ld-fg: [  -7  -47 -243 -163  -79  -84   -4    3   44   69  -52   77 -166   75
 -102  -19   97  -15  145  100  -14  165  153  -53 -158   -8  212  -56
  228  -66   55   12  234]
ld-fg: [-137  -85    4  -70 -110 -127  225  -42  -74 -219  -77  -53  -92  -70
  -28   25  199  -12  -76    0    5  -80 -125  -86 -104   54 -152  -45
  -33  -74    1 -124   79]
fb-pr: [ -88   80  221   28  -79   66   62 -121  -13   43    4   67   52   68
   79 -212  -85   81 -144   87   -5   12   56  100   90  102    5    5
   -5  -28   15   -9 -138]
lt-rd: [-346  -93  245  -71   -7   83   55 -156  -61  -24   79   -3 -169 -151
   26 -231  233   84  -28   62   15  104  247   71   36  163   60   24
   73   15  -71 -125   55]
ld-fg: [ -31 -116 -115  -79  -60  -55    5   57  -30  -57   37  -44 -154   40
  -13  109   55  -77   14  -20   27   42  105  -78   37   41  -21  -42
   26 -107    5   30   12]
jt-tl: [ 113   29  208 -154 -100  -65   81   15    5   71  233 -158 -124  220
   14  265 -295 -283 -498  185   39 -368 -279  -17   87  119 -554  148
 -278  -34 -334  113 -404]
fb-pr: [  29  144  322 -101 -119   52   60  -26  145  257  141   78 -120  203
   -8   68 -390 -206 -411  293  -96 -240  -90  128  151  185 -242  185
 -111   61 -329   76 -404]
bq-dd: [ -99  -46  163 -417  108  -57  232 -348  -75   27   58 -135 -304 -179
 -113 -225  576   10    1  146  107  -14  -55   95 -475  -76  -95   44
  217  170 -214 -263  552]
ld-fg: [ 109   95 -245    9  -67  -32  -76  142  135   44 -112  132  -36  139
 -155  228 -249  -53  153   58 -132  -12   19  -93  104  -32  209   64
  104   40   36  107  -82]
fb-pr: [ -39  -21  182  -84 -109   42  158   68   81  -65    8   52 -124   36
  -68   63  -90   -5 -167   53  -80 -126 -118  -82  113   84 -213  151
  -24   88 -177   38 -241]
gt-jg: [ -21  -68   13  -15  -36  -37   54   31    7  -81   21  -36  -56    0
  -16   66    0  -45  -70   -3   13  -52  -65  -66  -10   34 -113   12
  -63  -44    8  -29  -42]
gt-jg: [ -85 -207 -221 -145  -81  -19   82   89  -48   40  -54   79 -120  -75
  -79 -158  349  159  215   -9  -74  229  230  -37 -119   -6   88   -7
  318   68 -142   73  252]
jt-tl: [-179 -103  106  123  226  185 -124   17 -161   22   95  -63  221 -306
  196 -332  324  256   86 -181   77  220  121   60   -2  -53   -7  -30
  -20  113  -86   46   91]
fb-pr: [ 168  -13 -421  110   37 -112 -186  -21 -106   97 -116    4  191   23
   17  -80  161   91  407 -132   47  248  249  101 -182 -169  383 -260
  205 -128  291   40  411]
jt-tl: [ -83  -91  -55  -61  -71  -79  183  -61  -89 -150  -98   -9  -20  -73
  -12 -126  278  110   55  -30   15   65  -12  -41 -145  -17  -22  -87
   93  -54   76  -78  190]
gt-jg: [ -38   42  165  189  -20  120   -9   22  -25   26  -15   80  346  -16
   88 -327  -89  301  -90  -14  -32   37 -115   22   21   18  -91   85
  -51  115  -20   92 -182]
bq-dd: [  81  216  256  -76   88  -21   54 -219   67  -88   41 -114 -102   82
    6  164 -198 -225 -243   86  119 -263 -288   11  -20  -19 -105   37
 -229  -39  106 -202  -70]
bq-dd: [-141 -106 -100   33  122   56  -96   22  -61    3    0   -1   26 -200
   38 -154  268  124  203  -96   25  218  177   -2  -75  -39  178  -57
  101   34   32  -27  226]
lt-rd: [ -14  -51 -179   21   60  -50   28 -146  -37 -195 -197   21  -35  -98
   13 -172  317  114  344 -178  110  265  157  -21 -190 -122  403 -223
  189 -136  458 -249  492]
lt-rd: [ 226  122   74 -193  -23  -70  148  -22   66  -38  -11  -67 -115  100
 -156  275  -87 -130 -106   50  -26 -298 -321  -53  -62 -105 -261  130
  -34  142 -186   28  -70]
lt-rd: [ 347  210  163  -69   40  -48  -25  -73  183  114  106  -63    4  268
   -8  194 -451 -278 -354  159  104 -288 -424    1 -125  -57 -243   81
 -258  -45   48  -46 -172]
bq-dd: [ 305  153  -74  265   71   51 -191   54   41  141  -32   58  412  171
  187 -137 -340   61  -49  -74   73   65 -139   70    1 -115   74  -93
 -137  -90  252   94  -98]
lt-rd: [ 267  208  294  164  107   56  -39   -7  -18  -39   96 -138  395   73
  112   52 -325   39 -309  -77  101 -299 -510   -7   19 -131 -424   67
 -388   63    8  126 -368]
fb-pr: [  95   91  -98   10 -201 -107  -85   -6   99  -19  -22   37  -94  329
  -85  210 -403 -147  -54   95    7  -84   30  -72  113  101  118   -2
  -32 -179  193   18 -167]
jt-tl: [-254 -131  144  -26   14   94  127   75   17 -148   42   -6 -148 -173
 -100   54   97   55  -56   35 -114 -104  -29 -114  165  112 -171  238
  -26  197 -241  -49 -177]
gt-jg: [ -10  -42  -36 -158  -11  -90   12  -79  -43  -31   47  -99 -160   -8
  -80   90  154  -70   50   12   62  -22   33  -19 -139  -23  -22  -42
   52  -36  -16  -33  169]
jt-tl: [  57   68  193  192  119  148  -74   19  -13  118   88    5  331  -41
  104 -188 -147  156 -131    8  -16  -53 -134   92   66  -34 -162  100
 -148  135  -71  105 -233]
gt-jg: [-300 -168    8  119  -44  147 -110  175  -45   54   79   88   -8 -106
   61 -109   25  132   53  -24 -112  180  358   -4  311  186   77   73
   59   40 -175  150 -229]
fb-pr: [ 240   19 -173  -48  -16 -152  -41  -84   20  114   39  -66   34  193
  -21   28 -101 -133  -58  117   97  -39 -106   38 -264  -69  -23  -87
  -21 -148  163  -41  172]
fb-pr: [ 403  144 -230   93   24  -95  -77   -9   60 -109 -155  -20  243  200
  -54   64 -194   73  149 -135  106  -30 -304 -117 -202 -247  102  -63
  -18  -42  383  -16  160]
bq-dd: [ 156   47 -134  -22  -85  -96  -25   62   97  -74  -17  -17  -83  217
  -86  274 -291 -165  -68   45   16 -133 -145 -139   43    1  -30   38
  -85  -96  117    6 -121]
jt-tl: [  -4    0  -66  142  109   81  -52   47   77  -42  -81   72   50  -77
  -10  -12  -43   40  140  -58  -49   56   24  -20   81  -36  189   55
   15   75  126 -105   38]
ld-fg: [-104  -85 -131   64   21  -15  -50  -21 -129    5  -72   14   20 -145
  110 -127  296   62  247 -160   24  242  325  114   -5  -15  257 -232
  138 -117  116  -26  261]
lt-rd: [-217  -44  147  -55 -128   20   89   81   15  -30   33   36 -166  -52
  -85  131  -27  -39 -100   69 -141 -129   52  -30  197  174 -140  144
   -9  103 -308   56 -249]
bq-dd: [-233 -216  -87  155   98   90  -46  201  -46 -143   13  -12  -17 -276
  -20   97  173   75  186 -151 -104   70  171  -93  220   45   26   67
  -18   93  -71   12  -77]
ld-fg: [ 173   70  -47  -60 -147  -54   16   41   56  131  -47  100   93  176
  -40  -76 -121   69  -29   59  -28   28  -73    7 -132  -36  -24  -28
  100  -12  -22  156  -17]
lt-rd: [-158  -59  -64  119 -148    1   11  148  -16  -10  -80  116  -18  -30
   11   73  -40    4   76  -44 -155   44  228   26  259  141  100  -31
   51  -37  -85   84 -169]
fb-pr: [-255 -246 -157  131   98   82  -91  231  -88    7   91  -20  -43 -250
   39  106  168  -17  125  -69 -121   97  294  -13  267   97    5   40
  -14   47 -203   87 -112]
bq-dd: [ 135  -17  -41   48   83  -38  -60  -32    9  -33   68 -108   72   54
   -9   57  -86  -50  -45    1   92  -78 -152  -39 -104  -68  -90   12
 -126  -43  147  -59   29]
gt-jg: [ 226   69  -72  -17  111  -69  -13  -52  -22   96   47 -100  111   58
   70   35  -36 -127 -118   43   92  -93 -216   60 -184 -122 -139  -58
 -117  -46   22  -21   98]
ld-fg: [  51   17 -137  299  -28   21 -141  117   21  -26 -126  105  308   -2
  -16  -57 -146  197  225 -135  -80   84   45   -9   69  -40  204  -30
   16   19  211   68  -49]
jt-tl: [-142 -147 -179   37  -74    7  -47  221 -104  -27  -72   65   27 -171
    1    9  258  158  274 -205 -103  204  269  -40  102    1  104 -101
  171   27 -141  210   39]
gt-jg: [-123 -295 -406   36 -145 -157  -41  274  -88 -130    4  -59  -82  -39
 -122  257  120  -21  164  -72  -88   25  133 -195   42   81  -70    1
   42  -68 -101  120    1]
bq-dd: [  82  139  205  -91   31  -29  -96 -204  -23  208  220 -132   60  173
   73  -89 -194 -117 -334  219  150 -142 -155  117 -168   38 -208   26
 -175  -61  -72   12  -73]
lt-rd: [ 187  -46 -362 -106   -4 -154  -21   88   67   19    2  -51 -185  157
 -114  341 -111 -274   32   97   -3  -80  -47 -102  -55  -52   16   -3
   10 -103   47  -14   88]
ld-fg: [   5  -82 -229   95  -11  -71   35   -5  -54  -33 -101   30  155  -53
  -99 -111  150  175  220   14  -66   73   39   -2 -147  -73  114  -29
  133   26  144  -18  193]
ld-fg: [ -92  -73   26 -165  -56  -11   18  114   24   34  102  -32 -242  -24
 -105  233   13 -132  -66   61  -76 -106   40  -63   95   86 -166  123
   12   89 -335  105 -139]
lt-rd: [ -16  -81 -199   67  -21  -26   53   66   49 -185 -183   80 -113  -55
  -77  114   86    0  278 -137  -64   98  143  -78   94  -29  270  -60
  128  -44  230 -126  145]
ld-fg: [   6   66   47   66  -30   57  -46   69   84  -27    0   45  -79   95
  -14  202 -277 -117  -47    4  -62  -94   42  -27  296   76   45   81
  -77   -5    3   23 -271]
ld-fg: [ 239  163 -263    0   -7    3 -125   59   81  227 -206  205  101   71
  -38  -60   -5   84  363  -84  -87  218  173  114  -81 -171  432 -123
  317   74   55  124  266]
gt-jg: [-164 -153   49   45  -42   -9  104  146  -87 -185   96  -99   88  -74
   50   17   16   63 -266   13    7 -109 -240 -196   45   88 -415   99
 -231  -17 -139   81 -278]
gt-jg: [  92  101   99   -3  119   26 -140 -127   25  159  105  -59   54   30
   24  -49  -82  -57  -42   61   83  -32  -28  115 -115  -45   30    5
  -56   24   21  -40   72]
jt-tl: [  62   -5 -122 -109   12  -39   84  -99  -21  -70 -144   33  -74  -34
  -34 -111  266   85  233  -88   45  159   83    4 -169 -126  218 -122
  222  -18  172  -98  360]
lt-rd: [  29  -29 -160   87  -54  -36  -14  183   67  -73  -56   42  -49   43
  -64  285 -182 -119   43  -29 -105  -78    0  -97  200   34   18   33
  -55  -32   14   51 -182]
fb-pr: [  13   15  -64  -22  -74  -87   51  -85  -47  -54 -144   39   29  -34
  -16 -113  205  102  195 -103   27  124   77   43 -179  -65  182 -179
  154  -72  166  -54  281]
ld-fg: [ -23   61    1  306  124  174 -201   59  -13   67  -70  120  317 -105
  158 -232  -61  216  202 -172  -23  231  195  101  173  -48  307  -84
   15   20  198   62  -40]
bq-dd: [-282  -73  172  -92   18   93   35   49  -84  -61   76  -51 -215 -206
   -7  118  200  -25    7  -67  -73  -47  180    5  255  114  -93   96
   13  145 -363   48 -136]
lt-rd: [ -80 -112  -36  -15    6  -40   82   53  -77  -37   19  -55   -6 -127
   -2   23  184    0  -16  -15  -33  -36  -29   -9  -45   11 -156    0
  -20   30 -145    7   32]
fb-pr: [  55   37   44   20  146    0 -100 -156  -85  135  144 -122  166    1
  111 -184   31    5 -113   89  143   20  -58  112 -194  -61  -67  -65
 -106  -63   81  -23  106]
gt-jg: [  70  169   99  113    1   23 -112  -34   76   45   65   -9   95  198
   68   82 -433 -128 -244  115   43 -147 -150   -1  139   71  -40   66
 -231  -78   92   -6 -289]
fb-pr: [ -69 -114 -302    9 -133 -137  -89  172   -6  -61  -23  -11 -126   27
 -187  334  -36  -83  206  -15 -111  -34  161 -120   88   61   90    5
   70  -40  -40  104  -28]
jt-tl: [ -89   11   62  -22  -44  -26  -66  104   -2  -38  151 -111 -114   58
  -52  350 -240 -197 -209   75  -32 -250  -91 -100  224  127 -250  142
 -221    9 -236  107 -367]
gt-jg: [ 213   13 -103  -25 -114 -146   16  153   10  -56   37  -97   -6  181
  -17  367 -243 -217 -186  -25   18 -232 -250 -114   41  -11 -305  -17
 -197 -117  -70  137 -228]
jt-tl: [  27   11  -48  -26   -7  -30    0  -72  -33  -41  -73    3  -14   -8
   15  -69  129   46  136  -89   55  104   81   24  -83  -56  151 -114
   99  -55  135  -53  201]
ld-fg: [-215  -12   69   27  127   26  -79 -133 -167  -63   28  -92   73 -213
  189 -230  312   89   55 -125  160  203  128   53 -107  -15  125 -208
  -39 -122  130  -84  230]
gt-jg: [-536 -278  -21   -1  -84  115  -17  162 -131  -54   84   41 -214 -227
    1  -57  267  122   98   -7 -150  180  480  -56  354  270   57  111
  137   78 -342  103 -160]
ld-fg: [-210  -41  265  -49    7   66  111 -175 -126   20   73  -36   51 -145
   38 -326  267  201  -74   63   14   30   60  117  -87   58 -119   32
   50   96 -137  -31   49]
bq-dd: [-442 -171   -9   33   32   56   54  -14  -94 -125  -30   26 -179 -289
   -2  -74  336   59  167  -18  -89  146  344   10  160  151  199   -3
  105   23  -57 -142   99]
jt-tl: [ 136  181   64   88  -43   78  -69   16  110  123  -25  119  103  199
    6   16 -379   -6  -75   85  -67  -59  -24   51  192   18   79   82
  -23   34   30   96 -262]
bq-dd: [-128 -107    7 -228  113  -47   97 -128 -166  -65   58 -142 -178 -206
  124 -104  503  -52   15  -74  168  166  100   23 -213  -68  -35 -226
   49 -140    5  -80  348]
jt-tl: [ 19 -28 -46 112 110  39 -77  42  33 105  36  19 137 -66  34 -88 -30  19
  -5  41 -16  33 -41  39 -72 -23  10  34 -49  45   8 -26  29]
lt-rd: [ -37 -314 -506 -338  -55 -246  237   92  -12 -257 -140  -49 -441 -116
 -222  219  534 -113  290  -33   12  152   45 -277 -341 -106   76 -119
  283 -119   98 -148  550]
bq-dd: [ -20  -20  121  138  105  135 -121  109  -10  109  147  -23  137  -49
  120  -12 -144   -5 -137  -12  -15  -26   12   50  196   44 -146   75
 -166   50 -138  122 -281]
ld-fg: [  25  -76 -153 -113  -12 -102  -32  -48  -40   84   40  -38  -67   26
   22  -70  155  -55   37   45   91  139   98   21 -235  -25   64 -152
   83 -153   84  -11  255]
gt-jg: [ -49  -80  -31   63   35   18   10   67   66  -76  -43   33  -41 -107
  -89   66   37   17  119  -46  -68   -6    8  -52   15    0   57   64
   20   76   32  -82   35]
jt-tl: [-184   99  304  160   32  203 -115 -103  -24   28   60   49  194  -22
   71 -299 -132  259  -51   13   -3   44   85   68  188   95   73  138
  -39  136   -8   26 -223]
lt-rd: [-123  -76 -172    6  -29   32 -122   89    6   49  -50   94 -152  -58
  -42   57   96    3  295  -80  -83  204  405   25  161   49  340  -60
  211  -11   -2   49   98]
fb-pr: [ 234  124  -76   -7   45  -36  -75  -30   22  120   10  -35  135  111
  -76   59 -128    1   26   50    1 -116 -161   40 -119 -126  -39   62
    5  108  -41   70   34]
bq-dd: [-224 -179 -123  -20  -23   15   10   86   31  -22   21   51 -171  -93
 -116   21   98   14   97   95 -108   74  187  -79   62  114   86  112
  109   55  -83  -39   17]
gt-jg: [-642 -288  148  -76   -6  210  150    7 -219  -84  -72  138 -114 -528
   57 -542  829  488  349 -170 -130  468  580   62   84  123  227  -37
  419  208 -291   29  261]
fb-pr: [ 252  344  417   -6  -39  134   47 -145  114  187  -37  142  252  200
  112 -288 -312  138 -249   59   35  -58 -256  153  -36  -72  -76   22
  -38   84    8  106 -210]
jt-tl: [  18    9  105  -62 -120  -57  124   60   33  -77   36  -38  -98   74
 -113  259 -152 -111 -166   68  -79 -257 -161  -68  114   65 -275  114
 -109   34 -166   70 -278]
gt-jg: [ 561  346   69  -43   86 -104  -40 -296  144  176  -35  -37  250  327
   -7 -117 -325  -72 -150  132  200 -159 -482  118 -478 -259   -7  -62
  -87  -47  348 -135  238]
jt-tl: [-171   61  327 -107 -112   45  150 -119   42 -115   10   20 -252   44
   10   43  -78  -98 -199   56    0 -108   32    4  201  168  -58   55
  -53  -37  -54 -109 -198]
ld-fg: [ 114   73  -53  234  -62   24  -19  124   25 -129 -145   70  176   76
   24  133 -237   48   85 -167  -75  -62  -41  -36  265  -23   68  -11
  -72  -15  151   57 -222]
bq-dd: [ -28   44   91 -234 -126 -100  142  -61    5  -19   80  -75 -234  137
  -79  192  -84 -192 -267  191    5 -219 -143  -57   -4   95 -256   83
  -68  -33 -205   16 -145]
jt-tl: [  -8  101  320  140  115  166  -45 -124  -56   82   74    2  284  -58
  194 -349  -27  191 -131  -36   82   62  -35  148   23  -25  -56  -28
 -110   30   67   27 -112]
lt-rd: [ 143  103  170  -21   86  -22   36 -138   99  -99   19  -86 -108   55
  -25  184 -153 -204 -106   -4   94 -190 -192    6  -22  -48  -47    3
 -166  -55  190 -202   -4]
bq-dd: [ 166   59    2   93   34  -31    5  -29   36  -27   -5  -31  197   76
  -22  -20 -154   42  -77   36   35 -108 -260  -32 -122  -84 -112   35
 -119    4  151  -22  -41]
bq-dd: [ 228  189  147   43  -41  -67  -16  -60  105   -6   66  -75   19  263
    3  277 -481 -265 -309  104   59 -321 -302   -2   84   26 -201   45
 -296 -115  105  -33 -306]
fb-pr: [  22   26  -29 -235 -102 -116   43  -94   11   86   82  -66 -225  155
 -142  143  -38 -156 -106  206    0 -151  -26   -1 -104   57 -106   89
   58   17 -190    4   34]
fb-pr: [-241  -15  190   11   -8  158  109   20  -21  -90  -76  123  -46 -153
  129 -215  155  147   -4  -91  -39  174  150   -2  200   81   91  -20
   66   26  -42  -11  -82]
gt-jg: [-315  -24  352  -56  121  178  115    8  -23  -95   81  -27 -171 -294
   24   40  170   -8 -113  -20  -78  -99   21    3  255   99 -166  163
  -88  205 -331  -41 -214]
lt-rd: [ 130  175  203  -39   87   68  -16 -220   54   61   11   -7   21   86
   16 -125  -92   13  -39   43   88  -37  -66  108  -63  -71   83   22
    5   46  127 -108   67]
lt-rd: [ -37    2   15  -75  -35  -65  -21  -63  -38   39   95  -95 -113   64
  -27  118  -42 -140 -106   96   23 -125   11   31    7   78  -96   41
  -56  -22 -128  -22  -31]
fb-pr: [-199 -172 -256 -153  -48 -105   55    3  -29  -75  -10  -42 -362  -55
 -179  208  211 -139  167   96  -82  -10  230  -68   29   99  123   76
  169   23 -127 -127  194]
[-352 -212   37  -58 -148  -62  135  105 -180 -133  117 -114  -77 -128
  -29   60  193   45 -184   68  -78 -125    2 -110   98  201 -384  111
  -90   33 -382  109 -223] : lt-rd
[ -68  -81   38 -352   24  -71  160  -87  -54  -10   88 -122 -301  -87
  -69   42  336 -106  -90   89   64  -48  -71  -43 -229  -21 -209   31
   81   57 -268  -52  220] : gt-jg
[-329 -106   74 -108  -58   32   56   15  -85  -99  103  -58 -240  -67
  -11   80   93  -48 -113   82  -35  -33  158  -80  226  188 -102  104
  -22    5 -230   20 -182] : gt-jg
[ -32  -16   18   80   44  120 -118  204   90  215   95   92   54  -27
   24   30 -191  -34  -96   79 -129  -15   25   27  163   81  -73  164
  -49  149 -300  150 -256] : bq-dd
[ -17 -139 -285 -116   45    4  -12   97   46   10  -96   94 -198  -97
  -59  -12  269   15  312  -75  -30  277  250  -64  -78  -75  301  -80
  279   -3   65  -24  328] : jt-tl
[ 323   22 -215 -448  -89 -252  174  -86  115   41   35 -119 -400  261
 -349  410  -24 -310  -55  259    3 -306 -276 -110 -330 -116 -216  144
  132   68 -170  -44  217] : jt-tl
[  36   28  138 -165   54  -11   57 -124   60   41  128  -87 -194   66
  -58   95  -67 -180 -193  172   55 -158 -114    8  -61   22 -153  102
  -76   14  -69  -97  -27] : lt-rd
[-303  -85  129   31  -34  -35   49   23 -237 -265   92 -192   33 -171
  106   86  179   39 -147 -118   70  -87  -41 -110  145   98 -288  -67
 -232 -103 -100   78 -211] : jt-tl
[ -57 -145 -205 -365  -16 -107   93  -16  -61   32    8  -56 -417  -91
 -122  140  439 -136  200    8    1  109  244  -10 -154  -40   74  -80
  288    4 -211   -4  377] : gt-jg
[  67   62  282  -70  123  114   67 -167   35   -8   70  -42   20   -6
   53 -207   21   74 -148   27  114  -25 -165   28  -99  -64 -116   75
  -52   78   52 -103   21] : fb-pr
[  97   75  -67  114  -32  -44 -120  -22  -29   29  -23   -7  184  103
   55  -46 -129   42   28  -46   60   34  -15   28  -47  -32   82  -98
  -45 -101  169   43   12] : bq-dd
[   6  153  144  -38  -63  -16   26 -154   64    7    6   35   37  162
   -1 -121 -206   16 -185  170   65  -38 -141  -18  -91   36   12    8
  -63  -86  168  -46  -77] : fb-pr
